Below are the code and all the weights of a small trained network. Each question names an input and a target symbol and asks about switching units off, where a switched-off unit gives its printed mean instead of its output.

import numpy as np


def w(rows, s, z=0):
    codes = np.array(rows[::2]) - 128.0
    scale = np.full(codes.shape[1], s)
    scale[-1] = z or s
    return codes * scale


def norm(h):
    return h / np.sqrt((h * h).mean(-1, keepdims=True) + 1e-5)


def f(y):
    return y / 2 * (1 + np.tanh(0.7978845608 * (y + 0.044715 * y**3)))


def softmax(a):
    e = np.exp(a - a.max(-1, keepdims=True))
    return e / e.sum(-1, keepdims=True)


def log_softmax(a):
    a = a - a.max(-1, keepdims=True)
    return a - np.log(np.exp(a).sum(-1, keepdims=True))


def net(x, mask):
    ids = ['αβδεζηθμξπτφψω'.index(c) for c in x.split()]
    T = len(ids)
    res = E[ids] + P[:T]
    q, k, v = (norm(res) @ M[0].T for M in (Q, K, V))
    z = softmax(np.where(np.tri(T) > 0, q @ k.T / 2**0.5, -1e9)) @ v
    res = res + np.where(mask[0], z, O[0][:, -1]) @ O[0][:, :-1]
    y = f(norm(res) @ A[0][:, :-1].T + A[0][:, -1])
    res = res + np.where(mask[1:13], y, B[0][:, -1]) @ B[0][:, :-1]
    return log_softmax(norm(res)[-1] @ U[:, :-1].T + U[:, -1])


Q, K, V, O, A, B = {}, {}, {}, {}, {}, {}
E = w([
[142,104,113,165,110,121],'α',
[127,109,144,101,152,145],'β',
[117,102,132,132,107,140],'δ',
[132,90,130,126,106,133],'ε',
[119,110,113,137,123,132],'ζ',
[105,86,150,124,142,125],'η',
[124,94,135,149,112,127],'θ',
[111,107,125,164,113,121],'μ',
[154,247,152,91,131,124],'ξ',
[115,94,119,149,160,100],'π',
[101,113,126,157,107,126],'τ',
[132,124,103,157,115,125],'φ',
[95,127,124,156,135,114],'ψ',
[141,119,103,169,117,111],'ω',
],0.016)
P = w([
[200,222,107,76,131,129],'0',
[97,118,197,228,133,150],'1',
[103,119,206,226,133,161],'2',
[109,113,196,238,129,161],'3',
[115,111,198,244,134,160],'4',
[118,118,194,254,129,165],'5',
[101,125,196,253,117,157],'6',
],0.0042)
Q[0] = w([
[186,154,72,1,118,58],'h0',
[57,85,124,188,151,108],'h0',
],0.0089)
K[0] = w([
[72,23,113,254,165,203],'h0',
[143,160,160,93,51,50],'h0',
],0.0058)
V[0] = w([
[253,75,241,120,238,61],'h0',
[227,83,99,7,3,207],'h0',
],0.0055)
O[0] = w([
[121,97,112,97,53,34,254],'h0',
[254,153,240,181,139,106,41],'h0',
],0.0083,0.00074)
A[0] = w([
[113,87,126,95,40,28,127],'n0',
[210,209,44,125,128,84,254],'n1',
[117,120,39,138,196,200,12],'n2',
[114,45,51,47,70,123,134],'n3',
[225,180,216,143,175,109,49],'n4',
[138,253,91,114,33,157,169],'n5',
[215,186,213,142,138,242,167],'n6',
[206,147,206,186,134,53,50],'n7',
[43,101,241,39,159,130,181],'n8',
[65,147,94,130,176,236,49],'n9',
[98,108,161,199,159,130,138],'n10',
[99,60,24,137,161,144,115],'n11',
],0.0075,0.0039)
B[0] = w([
[197,89,148,103,184,105,253],'n0',
[120,65,189,172,111,179,143],'n1',
[111,131,211,130,97,154,164],'n2',
[167,127,111,161,214,119,187],'n3',
[91,254,76,105,104,113,155],'n4',
[192,65,42,158,124,142,134],'n5',
[116,102,81,158,185,93,212],'n6',
[58,125,123,29,91,141,175],'n7',
[172,161,93,182,70,150,194],'n8',
[126,111,220,92,115,54,210],'n9',
[173,100,87,116,95,131,225],'n10',
[154,175,121,44,111,186,180],'n11',
],0.0082,0.0058)
U = w([
[164,205,197,148,98,88,67],'α',
[181,205,152,151,134,151,153],'β',
[130,125,120,136,120,147,3],'δ',
[209,71,130,123,170,56,180],'ε',
[41,116,94,50,150,200,201],'ζ',
[179,97,99,176,55,196,114],'η',
[117,97,193,173,227,211,85],'θ',
[106,110,234,76,67,192,141],'μ',
[156,214,78,147,192,161,146],'ξ',
[99,79,10,66,186,135,57],'π',
[93,174,154,105,80,79,95],'τ',
[101,153,70,182,185,124,45],'φ',
[54,175,59,142,68,95,157],'ψ',
[139,134,163,46,67,93,60],'ω',
],0.011,0.0029)

Each question gives the input, a string of symbols that net reads in full, and the target symbol t.
The units are the heads (2 rows each of Q, K, V and O) and the neurons (one row each of A and B). Each row of codes is followed by its name. A weight is (code - 128) times the scale printed after its matrix; where a second scale follows, it is the last column's (O, A, B and U).
mask holds one flag per unit, heads first, then neurons. A switched-off unit (its flag False) gives its mean, the last column of its rows in O or B, instead of its output. The means were averaged over made-up inputs and are rounded, as every weight is.
A unit's drop is (log p(t) with every unit on - log p(t) with that unit switched off) / (log p(t) with every unit on - log p(t) with every unit switched off).
The circuit of an input: a set's keep is (log p(t) with only the set's units on - log p(t) with every unit switched off) / (log p(t) with every unit on - log p(t) with every unit switched off). Starting from the 12 units with the biggest drops (on a tie, the unit counted first), units are removed one at a time, each time the one whose removal leaves the highest keep (on an exact tie, the one counted first), for as long as the keep stays at least 0.8.
circuit, biggest first: the units of the circuit, biggest drop first
top k neurons: the k neurons with the biggest drops, biggest first
drop of u: that unit's drop, to one decimal
input η ξ τ τ μ τ θ, target η: circuit, biggest first	n9
input μ δ μ φ η α, target μ: circuit, biggest first	h0, n9, n11, n2
input α ε τ α, target ψ: top 3 neurons	n7, n4, n0
input μ η τ η ψ ψ τ, target μ: circuit, biggest first	h0, n9, n6
input π η μ μ τ π ψ, target π: circuit, biggest first	h0, n3
input ζ η τ η μ, target ξ: circuit, biggest first	h0, n4, n6
input ε ω π, target α: circuit, biggest first	h0, n4
input β μ τ α, target ω: circuit, biggest first	h0, n7
input ψ ξ μ η θ, target η: top 4 neurons	n6, n7, n9, n0
input η η τ ξ π, target π: circuit, biggest first	n11, h0
input φ μ τ α, target φ: circuit, biggest first	h0, n6, n4, n0
input α δ η η θ, target ψ: top 3 neurons	n4, n7, n0
input μ μ π ω ω ζ π, target μ: top 2 neurons	n9, n2
input ω π η τ φ, target η: top 2 neurons	n0, n3
input φ τ η, target φ: top 3 neurons	n6, n4, n0
input π η ψ ξ η ζ ψ, target ψ: top neuron	n0
input ξ τ η, target η: top 2 neurons	n8, n9
input θ π η τ η δ ψ, target ψ: top 2 neurons	n4, n7
input μ τ η μ, target μ: drop of n11	0.1
input μ ψ ψ η δ, target μ: drop of n2	0.0
